Below is a small trained network, with its code and all its weights. Each question gives an input and a class and asks what happens when units are switched off, that is, made to give their printed mean instead of their output.

import numpy as np


def w(rows, s, z=0):
    codes = np.array(rows[::2]) - 128.0
    scale = np.full(codes.shape[1], s)
    scale[-1] = z or s
    return codes * scale


def f(y):
    return y / 2 * (1 + np.tanh(0.7978845608 * (y + 0.044715 * y**3)))


def log_softmax(a):
    a = a - a.max(-1, keepdims=True)
    return a - np.log(np.exp(a).sum(-1, keepdims=True))


def net(x, mask):
    res = np.array(x, float).reshape(1, 3) / 4 @ E
    y = f(res @ A[0][:, :-1].T + A[0][:, -1])
    res = res + np.where(mask, y, B[0][:, -1]) @ B[0][:, :-1]
    return log_softmax(res[-1] @ U[:, :-1].T + U[:, -1])


A, B = {}, {}
E = w([
[187,172,248,230],'x0',
[15,191,165,139],'x1',
[109,50,253,68],'x2',
],0.0056)
A[0] = w([
[78,124,57,43,54],'n1',
[160,170,168,195,49],'n2',
[122,177,60,187,4],'n3',
[132,173,77,179,239],'n4',
[95,84,210,80,23],'n5',
[237,78,106,118,26],'n6',
[162,164,180,186,96],'n7',
[3,184,153,152,92],'n8',
],0.014,0.004)
B[0] = w([
[65,86,77,204,208],'n1',
[54,113,115,197,200],'n2',
[39,229,194,96,193],'n3',
[151,78,57,21,254],'n4',
[74,153,48,11,190],'n5',
[158,251,25,173,195],'n6',
[87,76,78,150,214],'n7',
[221,182,50,168,224],'n8',
],0.03,0.0064)
U = w([
[44,62,100,208,112],'0',
[239,221,89,153,118],'1',
[54,193,144,1,112],'2',
[242,28,141,91,251],'3',
[170,110,190,115,97],'4',
[150,132,218,109,99],'5',
],0.009,0.015)

Each question gives the input, the list of numbers given to net, and the class t.
The units are the neurons (one row each of A and B). Each row of codes is followed by its name. A weight is (code - 128) times the scale printed after its matrix; where a second scale follows, it is the last column's (A, B and U).
mask holds one flag per neuron, in row order. A switched-off neuron (its flag False) gives its mean, the last column of its row in B, instead of its output. The means were averaged over made-up inputs and are rounded, as every weight is.
A unit's drop is (log p(t) with every unit on - log p(t) with that unit switched off) / (log p(t) with every unit on - log p(t) with every unit switched off).
The circuit of an input: a set's keep is (log p(t) with only the set's units on - log p(t) with every unit switched off) / (log p(t) with every unit on - log p(t) with every unit switched off). Starting from all 8 units, units are removed one at a time, each time the one whose removal leaves the highest keep (on an exact tie, the one counted first), for as long as the keep stays at least 0.8.
units of the circuit, in order: the units of the circuit, biggest drop first
unit that matters most: the unit with the biggest drop
k most important neurons: the k neurons with the biggest drops, biggest first
drop when u is switched off: that unit's drop, to one decimal
input [8,2,-3], class 0: most important neuron	(n2)
input [-6,-6,5], class 0: 3 most important neurons	(n1; n8; n4)
input [-1,-1,-3], class 3: units of the circuit, in order	(n5; n6; n2)
input [1,3,3], class 3: units of the circuit, in order	(n3; n2)
input [-6,3,-5], class 0: 2 most important neurons	(n1; n5)
input [2,0,-4], class 2: units of the circuit, in order	(n8; n1)
input [4,-3,-1], class 0: 2 most important neurons	(n8; n2)
input [-2,-2,2], class 3: units of the circuit, in order	(n3; n2)
input [-2,-1,-2], class 3: units of the circuit, in order	(n3; n2; n6)
input [7,-7,8], class 2: 2 most important neurons	(n5; n8)
input [-5,0,-7], class 2: 4 most important neurons	(n3; n4; n2; n7)
input [2,2,-3], class 3: units of the circuit, in order	(n6; n5; n1)
input [0,2,-2], class 3: 3 most important neurons	(n6; n5; n3)
input [-1,-7,4], class 1: unit that matters most	n6
input [6,-3,-8], class 2: 3 most important neurons	(n3; n4; n1)
input [-2,-1,-5], class 2: 2 most important neurons	(n3; n8)
input [-5,-5,-7], class 2: 3 most important neurons	(n3; n8; n4)
input [3,-1,5], class 2: 2 most important neurons	(n5; n1)
input [6,0,-8], class 2: 3 most important neurons	(n3; n4; n1)
input [0,4,-2], class 1: unit that matters most	n8
input [-6,-1,5], class 0: 3 most important neurons	(n1; n4; n3)
input [-5,-6,6], class 1: 2 most important neurons	(n6; n3)
input [-3,-6,-7], class 2: 2 most important neurons	(n3; n8)
input [-3,1,2], class 3: drop when n1 is switched off	-0.1
input [-8,-4,1], class 0: drop when n1 is switched off	0.7
input [-7,8,7], class 1: drop when n2 is switched off	0.3
input [-5,2,3], class 0: unit that matters most	n1
input [-8,-6,-2], class 0: drop when n1 is switched off	5.5
